Here is a tiny trained network, its code and every weight. The questions are about switching its units off for an input and a class, where a switched-off unit gives its printed mean instead of its output.

import numpy as np


def w(rows, s, z=0):
    codes = np.array(rows[::2]) - 128.0
    scale = np.full(codes.shape[1], s)
    scale[-1] = z or s
    return codes * scale


def f(y):
    return np.maximum(y, 0)


def log_softmax(a):
    a = a - a.max(-1, keepdims=True)
    return a - np.log(np.exp(a).sum(-1, keepdims=True))


def net(x, mask):
    res = np.array(x, float).reshape(1, 8) / 4 @ E
    y = f(res @ A[0][:, :-1].T + A[0][:, -1])
    res = res + np.where(mask, y, B[0][:, -1]) @ B[0][:, :-1]
    return log_softmax(res[-1] @ U[:, :-1].T + U[:, -1])


A, B = {}, {}
E = w([
[235,187,206,99,157,102,122,127,4,162,115],'x0',
[203,109,165,69,151,187,210,160,176,31,181],'x1',
[160,146,98,177,241,201,157,85,147,160,86],'x2',
[181,45,117,114,119,38,205,17,139,175,167],'x3',
[138,48,85,174,166,183,48,124,35,102,243],'x4',
[69,178,207,101,97,201,120,61,158,197,212],'x5',
[140,131,125,126,135,121,113,132,143,137,135],'x6',
[218,171,89,242,3,160,167,148,142,161,157],'x7',
],0.0055)
A[0] = w([
[201,177,182,107,167,110,126,130,47,150,123,79],'neuron 1',
[191,163,175,116,140,114,128,125,66,146,112,32],'neuron 2',
[96,159,192,101,101,170,138,76,151,172,169,65],'neuron 3',
[115,73,100,162,149,173,79,126,74,114,200,3],'neuron 4',
[101,168,186,93,114,171,123,74,156,183,178,48],'neuron 5',
[187,97,159,78,151,154,167,165,157,53,182,98],'neuron 6',
[190,154,117,188,40,151,160,145,139,134,154,80],'neuron 7',
[77,94,89,138,127,133,145,125,207,117,130,37],'neuron 8',
[75,165,196,107,91,169,153,71,143,174,182,78],'neuron 9',
[175,161,191,115,146,111,167,121,47,136,116,62],'neuron 10',
[46,68,197,2,246,105,96,97,128,76,91,97],'neuron 11',
[117,79,92,163,170,182,68,129,74,122,199,73],'neuron 12',
[164,85,130,116,118,90,168,55,142,151,150,78],'neuron 13',
[214,167,100,213,47,159,179,139,156,146,148,73],'neuron 14',
[70,95,79,146,123,135,135,133,199,99,141,34],'neuron 15',
[165,76,104,122,135,90,160,60,150,153,147,63],'neuron 16',
[128,100,125,96,35,71,120,177,87,74,142,161],'neuron 17',
[165,147,83,180,231,200,152,88,126,157,69,175],'neuron 18',
[74,124,80,185,113,77,41,109,76,213,102,82],'neuron 19',
[112,135,158,97,55,77,75,183,101,108,164,191],'neuron 20',
[75,79,79,154,102,136,151,134,196,91,136,69],'neuron 21',
[153,92,121,116,139,80,157,64,134,154,145,55],'neuron 22',
[99,194,131,121,132,193,84,204,135,90,109,30],'neuron 23',
[138,89,122,116,100,75,155,76,138,147,157,62],'neuron 24',
[87,194,121,139,136,194,69,200,120,95,107,48],'neuron 25',
[96,189,159,107,110,97,180,134,205,140,43,37],'neuron 26',
[142,83,108,121,113,84,173,56,131,154,155,42],'neuron 27',
[93,176,140,107,133,173,84,196,133,86,111,42],'neuron 28',
[185,92,154,90,126,166,175,166,158,51,189,105],'neuron 29',
[156,170,93,184,195,190,166,97,155,157,87,123],'neuron 30',
[115,195,165,107,117,103,172,124,189,156,37,93],'neuron 31',
[209,185,187,132,142,105,131,122,50,153,108,74],'neuron 32',
[100,198,136,134,132,171,76,209,126,112,102,45],'neuron 33',
[149,86,119,124,120,83,167,63,139,150,149,30],'neuron 34',
[134,82,75,136,112,71,134,175,105,95,60,124],'neuron 35',
[128,76,132,83,156,79,147,65,130,135,134,102],'neuron 36',
[130,75,104,161,146,168,75,136,80,118,212,91],'neuron 37',
[115,202,162,106,107,106,178,143,195,156,38,77],'neuron 38',
[65,128,82,182,94,74,52,104,78,205,98,92],'neuron 39',
[158,140,99,157,212,196,141,90,129,144,89,181],'neuron 40',
[176,97,142,103,127,192,188,159,166,50,183,54],'neuron 41',
[67,82,73,156,114,141,146,133,201,99,138,48],'neuron 42',
[169,90,63,137,138,62,151,166,102,84,64,49],'neuron 43',
[159,94,74,127,136,77,154,182,105,91,56,53],'neuron 44',
[164,148,176,97,116,95,120,138,49,115,143,120],'neuron 45',
[85,160,183,106,102,167,123,80,140,190,174,69],'neuron 46',
[169,99,86,149,157,77,134,174,119,100,59,110],'neuron 47',
],0.0067,0.005)
B[0] = w([
[84,82,80,87,78,206,67,118,189,160,103,197],'neuron 1',
[120,81,87,83,89,198,74,116,161,151,99,163],'neuron 2',
[154,147,116,171,192,147,58,136,154,81,172,178],'neuron 3',
[236,74,120,72,84,85,150,87,46,68,160,167],'neuron 4',
[166,151,105,183,195,156,56,140,156,79,178,178],'neuron 5',
[120,214,137,110,162,113,152,59,166,139,57,197],'neuron 6',
[86,176,70,155,114,91,145,164,76,166,139,186],'neuron 7',
[138,86,84,76,81,183,77,121,139,149,101,158],'neuron 8',
[159,148,121,176,208,145,53,129,166,71,183,191],'neuron 9',
[91,81,61,94,83,207,65,121,174,159,104,176],'neuron 10',
[64,230,3,196,73,71,140,192,31,204,159,254],'neuron 11',
[217,100,114,77,84,80,166,75,48,69,143,194],'neuron 12',
[142,97,179,171,151,152,157,182,102,152,89,176],'neuron 13',
[75,194,30,166,91,86,128,183,35,190,146,203],'neuron 14',
[130,80,68,70,71,198,64,130,150,175,97,159],'neuron 15',
[141,83,174,167,139,164,140,180,108,155,88,174],'neuron 16',
[56,108,185,115,126,78,160,140,200,116,190,198],'neuron 17',
[41,109,187,101,98,62,164,144,207,125,196,246],'neuron 18',
[140,208,161,96,170,122,171,48,171,123,40,213],'neuron 19',
[53,96,195,108,119,82,183,139,204,134,166,206],'neuron 20',
[106,92,87,80,83,193,69,124,173,171,101,174],'neuron 21',
[158,87,169,179,143,163,150,194,97,155,85,163],'neuron 22',
[166,68,194,189,153,160,164,189,93,173,67,173],'neuron 23',
[149,82,190,168,163,148,155,182,114,150,96,163],'neuron 24',
[174,66,201,191,160,142,178,182,92,161,75,183],'neuron 25',
[246,80,100,70,87,95,145,64,25,67,149,183],'neuron 26',
[156,73,181,169,152,155,151,178,103,151,80,168],'neuron 27',
[143,83,174,189,139,149,156,192,99,178,85,167],'neuron 28',
[123,211,145,107,172,108,160,62,164,142,54,198],'neuron 29',
[73,101,172,98,103,76,151,147,180,130,180,202],'neuron 30',
[209,86,113,86,98,98,138,92,52,70,171,199],'neuron 31',
[101,94,86,85,80,186,86,122,156,149,108,194],'neuron 32',
[162,60,194,176,159,150,182,175,104,159,81,176],'neuron 33',
[164,78,184,169,152,160,152,191,99,159,80,159],'neuron 34',
[124,147,144,161,177,146,85,120,168,92,178,196],'neuron 35',
[127,112,149,190,127,143,155,197,81,166,104,180],'neuron 36',
[200,101,129,71,92,84,158,76,65,79,137,193],'neuron 37',
[219,77,111,77,91,97,144,88,37,72,164,197],'neuron 38',
[134,207,153,99,182,126,175,56,180,120,47,214],'neuron 39',
[58,114,177,104,101,76,161,151,183,119,179,229],'neuron 40',
[149,213,137,115,171,117,164,55,146,149,29,184],'neuron 41',
[115,86,78,70,76,200,63,123,163,169,104,170],'neuron 42',
[162,145,131,182,211,170,47,137,148,80,184,188],'neuron 43',
[154,148,128,186,203,161,48,129,159,76,190,183],'neuron 44',
[81,82,104,83,82,178,97,123,177,148,121,182],'neuron 45',
[165,155,117,177,198,142,74,138,161,82,165,183],'neuron 46',
[134,160,127,165,186,155,68,116,168,81,187,199],'neuron 47',
],0.0062,0.0068)
U = w([
[174,47,222,202,156,171,172,212,83,175,46,103],'0',
[235,84,102,44,87,81,146,65,35,42,170,105],'1',
[97,75,61,49,74,233,37,118,181,178,87,108],'2',
[150,178,128,206,224,150,30,134,170,50,217,110],'3',
[70,236,25,176,97,60,152,188,48,208,147,115],'4',
[136,248,169,87,179,108,177,32,178,131,1,112],'5',
[94,128,158,122,122,116,145,128,139,119,147,249],'6',
[49,83,221,85,106,50,176,156,209,122,211,113],'7',
],0.0083,0.014)

Each question gives the input, the list of numbers given to net, and the class t.
The units are the neurons (one row each of A and B). Each row of codes is followed by its name. A weight is (code - 128) times the scale printed after its matrix; where a second scale follows, it is the last column's (A, B and U).
mask holds one flag per neuron, in row order. A switched-off neuron (its flag False) gives its mean, the last column of its row in B, instead of its output. The means were averaged over made-up inputs and are rounded, as every weight is.
A unit's drop is (log p(t) with every unit on - log p(t) with that unit switched off) / (log p(t) with every unit on - log p(t) with every unit switched off).
The circuit of an input: a set's keep is (log p(t) with only the set's units on - log p(t) with every unit switched off) / (log p(t) with every unit on - log p(t) with every unit switched off). Starting from the 12 units with the biggest drops (on a tie, the unit counted first), units are removed one at a time, each time the one whose removal leaves the highest keep (on an exact tie, the one counted first), for as long as the keep stays at least 0.8.
units of the circuit, in order: the units of the circuit, biggest drop first
most important unit: the unit with the biggest drop
top k neurons: the k neurons with the biggest drops, biggest first
drop of u: that unit's drop, to one decimal
input [-7,7,1,1,1,2,3,-3], class 2: units of the circuit, in order => [neuron 42; neuron 15]
input [2,-2,7,-5,-6,7,-5,3], class 3: units of the circuit, in order => [neuron 9; neuron 5]
input [3,6,0,-5,-1,2,1,7], class 4: most important unit => neuron 14
input [-5,-6,0,-5,-7,-1,-1,1], class 1: top 2 neurons => [neuron 26; neuron 38]
input [-7,-7,-3,0,1,-6,0,4], class 2: units of the circuit, in order => [neuron 42; neuron 21]
input [4,4,-6,-4,2,7,-5,-1], class 3: units of the circuit, in order => [neuron 9; neuron 5]
input [-2,2,-6,-3,3,-6,-2,6], class 3: units of the circuit, in order => [neuron 35; neuron 43]
input [-8,-1,4,1,4,4,-2,-8], class 2: top 4 neurons => [neuron 42; neuron 15; neuron 8; neuron 21]
input [-6,-2,-1,-1,7,4,-5,1], class 1: units of the circuit, in order => [neuron 12; neuron 4]
input [-8,-7,-8,1,3,4,-3,3], class 2: top 4 neurons => [neuron 42; neuron 21; neuron 15; neuron 18]
input [8,4,-2,5,-2,8,8,-5], class 2: units of the circuit, in order => [neuron 1; neuron 10]
input [-2,5,7,1,0,6,6,5], class 7: top 2 neurons => [neuron 30; neuron 18]
input [6,5,6,-2,7,-4,1,2], class 1: top 3 neurons => [neuron 12; neuron 37; neuron 4]
input [6,-1,8,-7,1,-1,-2,-7], class 7: top 2 neurons => [neuron 18; neuron 40]
input [1,-7,-7,5,-8,-7,1,-6], class 1: most important unit => neuron 26
input [5,6,-7,5,5,-6,2,4], class 7: top 2 neurons => [neuron 17; neuron 20]
input [1,-4,2,3,4,-2,-3,2], class 1: units of the circuit, in order => [neuron 12; neuron 37]
input [4,5,-3,-7,2,7,-2,1], class 0: top 2 neurons => [neuron 23; neuron 25]
input [-8,0,-3,-6,4,-2,3,3], class 2: top 3 neurons => [neuron 42; neuron 21; neuron 15]
input [-4,4,1,1,-4,2,3,8], class 4: units of the circuit, in order => [neuron 14]
input [5,-8,-4,3,2,7,-4,-8], class 4: top 2 neurons => [neuron 11; neuron 36]
input [-1,4,8,6,-3,-1,-7,-3], class 7: top 3 neurons => [neuron 18; neuron 40; neuron 30]
input [5,6,-6,2,3,2,3,8], class 4: top 2 neurons => [neuron 14; neuron 7]
input [7,-7,-8,6,2,-5,-7,4], class 7: top 2 neurons => [neuron 17; neuron 20]
input [-1,-5,-2,0,-3,0,0,0], class 5: drop of neuron 39 => 0.2
input [8,3,-7,5,-2,5,-4,8], class 2: drop of neuron 10 => 0.2
input [2,1,-3,-1,-3,4,3,-6], class 4: drop of neuron 11 => 0.8
input [-6,-1,2,2,-6,5,4,-7], class 4: drop of neuron 36 => 0.1
input [-5,-5,7,3,-7,7,-3,0], class 1: most important unit => neuron 26
